Here is a tiny trained network, its code and every weight. The questions are about switching its units off for an input and a target symbol, where a switched-off unit gives its printed mean instead of its output.

import numpy as np


def w(rows, s, z=0):
    codes = np.array(rows[::2]) - 128.0
    scale = np.full(codes.shape[1], s)
    scale[-1] = z or s
    return codes * scale


def softmax(a):
    e = np.exp(a - a.max(-1, keepdims=True))
    return e / e.sum(-1, keepdims=True)


def log_softmax(a):
    a = a - a.max(-1, keepdims=True)
    return a - np.log(np.exp(a).sum(-1, keepdims=True))


def net(x, mask):
    ids = ['ΛΨαβγδεζθμπσφ'.index(c) for c in x.split()]
    T = len(ids)
    res = E[ids] + P[:T]
    u = 0
    for l in range(3):
        r = res
        for j in range(3):
            rows = slice(4 * j, 4 * j + 4)
            q, k, v = (r @ M[l][rows].T for M in (Q, K, V))
            z = softmax(np.where(np.tri(T) > 0, q @ k.T / 4**0.5, -1e9)) @ v
            o = O[l][rows]
            res = res + np.where(mask[u + j], z, o[:, -1]) @ o[:, :-1]
        u += 3
    return log_softmax(res[-1] @ U[:, :-1].T + U[:, -1])


Q, K, V, O = {}, {}, {}, {}
E = w([
[169,192,186,78,102,111,105],'Λ',
[50,121,73,204,127,84,180],'Ψ',
[139,108,195,86,204,65,164],'α',
[27,176,118,74,66,155,84],'β',
[57,52,111,83,147,102,104],'γ',
[118,137,166,174,188,142,65],'δ',
[114,224,78,190,64,183,113],'ε',
[172,193,149,208,117,97,175],'ζ',
[123,87,225,150,67,74,102],'θ',
[107,187,87,63,192,149,130],'μ',
[108,129,123,83,41,104,185],'π',
[174,112,145,156,169,250,221],'σ',
[196,77,30,133,93,132,102],'φ',
],0.012)
P = w([
[98,106,146,141,106,199,96],'0',
[125,118,168,113,144,154,123],'1',
[131,124,149,112,144,126,137],'2',
[155,136,138,108,155,95,144],'3',
[164,155,124,102,159,51,147],'4',
[169,174,114,93,151,2,145],'5',
],0.0051)
Q[0] = w([
[64,203,82,198,156,236,151],'0.h1',
[55,31,164,217,154,129,121],'0.h1',
[204,215,82,2,83,215,154],'0.h1',
[60,103,120,202,139,218,136],'0.h1',
[166,126,146,164,68,159,152],'0.h2',
[107,118,73,36,241,49,30],'0.h2',
[136,86,90,90,165,137,72],'0.h2',
[122,107,67,69,234,76,29],'0.h2',
[201,71,79,165,131,156,73],'0.h3',
[150,183,161,121,180,158,208],'0.h3',
[242,96,83,15,195,118,175],'0.h3',
[27,166,174,67,87,82,161],'0.h3',
],0.0081)
K[0] = w([
[120,137,33,162,99,232,102],'0.h1',
[119,18,119,168,129,133,141],'0.h1',
[110,249,129,71,88,140,58],'0.h1',
[108,75,78,170,97,174,99],'0.h1',
[138,134,127,151,93,122,88],'0.h2',
[95,122,169,99,210,175,219],'0.h2',
[98,133,167,101,150,153,131],'0.h2',
[91,130,179,103,189,171,197],'0.h2',
[181,98,74,173,120,154,136],'0.h3',
[124,153,168,77,188,147,180],'0.h3',
[196,112,89,55,185,63,179],'0.h3',
[65,157,174,94,106,77,99],'0.h3',
],0.012)
V[0] = w([
[195,211,107,78,121,147,95],'0.h1',
[2,112,41,182,93,187,88],'0.h1',
[115,219,176,111,118,200,128],'0.h1',
[88,102,199,141,159,154,162],'0.h1',
[93,151,129,82,103,61,105],'0.h2',
[59,151,111,83,184,86,100],'0.h2',
[182,83,105,160,54,201,138],'0.h2',
[99,136,137,195,137,192,137],'0.h2',
[69,149,206,71,144,117,157],'0.h3',
[118,106,156,128,179,194,153],'0.h3',
[195,71,107,124,211,180,209],'0.h3',
[51,119,202,91,111,139,129],'0.h3',
],0.0062)
O[0] = w([
[164,201,127,113,105,255,143,196],'0.h1',
[35,198,73,147,149,48,116,3],'0.h1',
[209,203,87,36,78,157,97,153],'0.h1',
[178,58,116,52,125,38,115,105],'0.h1',
[86,92,105,156,160,201,76,132],'0.h2',
[64,107,103,79,196,153,98,99],'0.h2',
[144,161,186,163,38,103,157,169],'0.h2',
[149,178,110,92,89,20,121,92],'0.h2',
[68,182,190,108,142,93,174,57],'0.h3',
[117,108,123,78,128,159,211,84],'0.h3',
[213,56,121,94,165,218,169,136],'0.h3',
[23,215,182,105,98,110,176,69],'0.h3',
],0.005,0.003)
Q[1] = w([
[160,203,96,185,133,97,170],'1.h1',
[129,146,104,152,114,146,203],'1.h1',
[134,149,147,137,119,67,75],'1.h1',
[107,136,142,101,165,98,41],'1.h1',
[90,162,133,143,131,106,28],'1.h2',
[111,151,76,99,167,148,68],'1.h2',
[110,154,96,106,153,145,45],'1.h2',
[189,49,90,64,110,172,157],'1.h2',
[160,152,163,37,85,98,181],'1.h3',
[108,148,154,28,126,122,224],'1.h3',
[113,112,88,125,31,86,255],'1.h3',
[201,115,158,117,87,88,48],'1.h3',
],0.0079)
K[1] = w([
[108,124,119,193,160,109,208],'1.h1',
[92,188,136,161,172,130,168],'1.h1',
[120,82,117,151,116,133,122],'1.h1',
[145,72,142,125,57,132,122],'1.h1',
[183,133,55,92,117,110,101],'1.h2',
[159,86,132,134,112,103,64],'1.h2',
[170,79,114,123,112,103,70],'1.h2',
[127,80,185,173,135,153,148],'1.h2',
[157,87,86,104,99,146,191],'1.h3',
[149,108,85,78,64,110,140],'1.h3',
[73,153,138,79,36,115,254],'1.h3',
[148,95,125,145,228,230,182],'1.h3',
],0.0085)
V[1] = w([
[240,65,15,127,150,160,149],'1.h1',
[181,124,131,126,81,100,82],'1.h1',
[157,125,136,73,49,77,23],'1.h1',
[191,91,55,78,124,149,110],'1.h1',
[62,167,215,104,122,52,128],'1.h2',
[164,142,144,124,89,103,82],'1.h2',
[134,107,89,63,114,92,147],'1.h2',
[153,97,103,67,96,63,126],'1.h2',
[116,161,158,100,87,160,253],'1.h3',
[114,145,175,231,168,204,102],'1.h3',
[171,105,82,158,109,144,198],'1.h3',
[116,114,116,142,180,120,4],'1.h3',
],0.0057)
O[1] = w([
[165,126,143,54,110,30,111,255],'1.h1',
[120,94,115,63,160,124,114,218],'1.h1',
[78,84,126,58,153,183,54,223],'1.h1',
[142,105,160,57,100,60,77,219],'1.h1',
[168,65,178,164,128,153,152,33],'1.h2',
[129,72,105,110,129,95,102,181],'1.h2',
[132,140,154,62,53,129,113,127],'1.h2',
[149,103,136,57,70,130,99,154],'1.h2',
[60,119,113,151,99,128,247,89],'1.h3',
[109,182,119,244,245,66,92,131],'1.h3',
[118,163,135,70,155,114,187,199],'1.h3',
[172,133,150,146,146,131,1,132],'1.h3',
],0.0053,0.0034)
Q[2] = w([
[141,203,198,148,178,99,164],'2.h1',
[220,163,205,76,115,202,101],'2.h1',
[77,212,254,101,138,127,214],'2.h1',
[59,143,116,180,169,34,200],'2.h1',
[73,114,143,136,231,194,38],'2.h2',
[90,66,229,14,168,167,119],'2.h2',
[118,158,190,91,104,118,169],'2.h2',
[134,56,65,84,59,139,138],'2.h2',
[139,247,114,142,105,89,247],'2.h3',
[53,163,154,171,174,100,132],'2.h3',
[155,166,243,92,189,104,178],'2.h3',
[71,222,39,80,147,213,105],'2.h3',
],0.0077)
K[2] = w([
[173,142,118,226,123,196,169],'2.h1',
[215,135,127,83,116,202,129],'2.h1',
[137,133,100,196,68,230,234],'2.h1',
[74,123,132,221,131,112,162],'2.h1',
[107,118,129,92,131,23,7],'2.h2',
[69,11,121,56,147,145,99],'2.h2',
[128,76,90,120,130,204,136],'2.h2',
[86,130,158,106,94,109,200],'2.h2',
[90,157,105,243,106,170,113],'2.h3',
[181,148,101,163,142,161,176],'2.h3',
[116,10,125,195,155,154,166],'2.h3',
[65,254,86,73,170,156,158],'2.h3',
],0.0091)
V[2] = w([
[180,124,135,200,93,148,106],'2.h1',
[83,55,63,135,219,116,150],'2.h1',
[144,56,19,118,85,133,162],'2.h1',
[79,205,222,80,183,99,110],'2.h1',
[183,226,181,199,151,112,109],'2.h2',
[129,103,114,172,211,205,99],'2.h2',
[138,161,255,100,160,170,180],'2.h2',
[176,83,104,81,178,230,52],'2.h2',
[167,48,232,164,168,57,108],'2.h3',
[232,143,52,89,253,224,162],'2.h3',
[177,120,105,183,91,191,131],'2.h3',
[173,166,182,138,24,91,111],'2.h3',
],0.0062)
O[2] = w([
[237,149,138,130,87,72,115,147],'2.h1',
[63,54,61,148,226,57,125,3],'2.h1',
[83,69,62,119,53,61,134,241],'2.h1',
[94,185,200,127,229,243,151,32],'2.h1',
[223,245,166,215,130,19,135,57],'2.h2',
[145,131,113,144,219,103,68,49],'2.h2',
[110,184,254,65,160,117,141,121],'2.h2',
[196,103,120,95,167,153,23,216],'2.h2',
[184,43,239,183,153,96,184,177],'2.h3',
[252,174,24,49,151,146,216,105],'2.h3',
[223,110,83,129,58,150,65,84],'2.h3',
[124,173,230,195,45,161,84,235],'2.h3',
],0.0057,0.0026)
U = w([
[117,184,35,62,205,157,170,184],'Λ',
[80,126,56,218,161,71,191,251],'Ψ',
[132,124,117,129,135,117,165,59],'α',
[158,70,50,102,58,86,60,160],'β',
[179,167,125,208,245,97,48,129],'γ',
[166,48,176,77,230,115,218,76],'δ',
[190,169,200,90,83,254,87,110],'ε',
[29,162,116,94,105,140,52,87],'ζ',
[131,50,233,191,86,106,91,129],'θ',
[125,233,65,177,79,127,115,116],'μ',
[39,17,88,109,188,172,100,102],'π',
[72,91,126,87,38,163,197,119],'σ',
[214,206,157,195,121,38,220,114],'φ',
],0.004,0.0031)

Each question gives the input, a string of symbols that net reads in full, and the target symbol t.
The units are the heads (4 rows each of Q, K, V and O). Each row of codes is followed by its name. A weight is (code - 128) times the scale printed after its matrix; where a second scale follows, it is the last column's (O and U).
mask holds one flag per head, layer by layer. A switched-off head (its flag False) gives its mean, the last column of its rows in O, instead of its output. The means were averaged over made-up inputs and are rounded, as every weight is.
A unit's drop is (log p(t) with every unit on - log p(t) with that unit switched off) / (log p(t) with every unit on - log p(t) with every unit switched off).
The circuit of an input: a set's keep is (log p(t) with only the set's units on - log p(t) with every unit switched off) / (log p(t) with every unit on - log p(t) with every unit switched off). Starting from all 9 units, units are removed one at a time, each time the one whose removal leaves the highest keep (on an exact tie, the one counted first), for as long as the keep stays at least 0.8.
units of the circuit, in order: the units of the circuit, biggest drop first
unit that matters most: the unit with the biggest drop
heads that matter: for each layer, one digit per head in row order, 1 if its drop is at least 0.15 and else 0, layers parted by /
drop of u: that unit's drop, to one decimal
input φ Λ Ψ φ, target ε: units of the circuit, in order -> (0.h1; 2.h1)
input θ φ γ φ θ, target β: units of the circuit, in order -> (0.h3; 2.h1; 2.h2; 2.h3)
input φ φ Λ β, target ζ: units of the circuit, in order -> (0.h3; 2.h3; 1.h2)
input φ φ ζ φ π, target σ: units of the circuit, in order -> (1.h3; 2.h2)
input α φ μ φ, target Λ: heads that matter -> 011 / 011 / 101
input γ δ δ α μ μ, target Λ: units of the circuit, in order -> (2.h3; 0.h2)
input φ θ φ θ γ φ, target θ: units of the circuit, in order -> (2.h3; 0.h1; 0.h3)
input φ π Ψ, target Ψ: unit that matters most -> 0.h1
input Λ φ ε, target μ: heads that matter -> 100 / 000 / 011
input σ Λ φ φ, target σ: heads that matter -> 111 / 001 / 010
input α Λ Ψ, target Ψ: heads that matter -> 101 / 100 / 100
input ε ζ φ ε θ, target θ: units of the circuit, in order -> (0.h1; 2.h3)
input Λ μ ε φ φ, target β: heads that matter -> 001 / 000 / 100
input Λ φ Λ, target β: unit that matters most -> 0.h3
input ε α φ π, target σ: units of the circuit, in order -> (1.h3; 2.h2; 0.h3)
input θ φ θ, target β: units of the circuit, in order -> (0.h3; 2.h1; 2.h2)
input φ ε β θ, target θ: units of the circuit, in order -> (2.h3; 0.h1)
input φ θ σ γ φ φ, target φ: units of the circuit, in order -> (2.h2; 1.h1; 0.h2; 0.h1)
input Λ σ Λ, target Λ: heads that matter -> 001 / 001 / 001
input σ θ α θ δ, target σ: heads that matter -> 111 / 001 / 010
input σ μ θ θ, target σ: heads that matter -> 011 / 001 / 010
input γ φ φ γ δ, target γ: unit that matters most -> 1.h3
input φ φ α θ Λ, target ε: units of the circuit, in order -> (0.h1; 2.h1)
input σ φ ζ, target σ: heads that matter -> 111 / 001 / 010
input φ φ θ Λ φ, target θ: heads that matter -> 101 / 110 / 001
input Λ θ φ δ φ, target γ: drop of 0.h3 -> 0.5
input φ α Λ φ, target δ: drop of 2.h1 -> 0.2
input β Ψ θ γ, target π: drop of 0.h1 -> 0.3
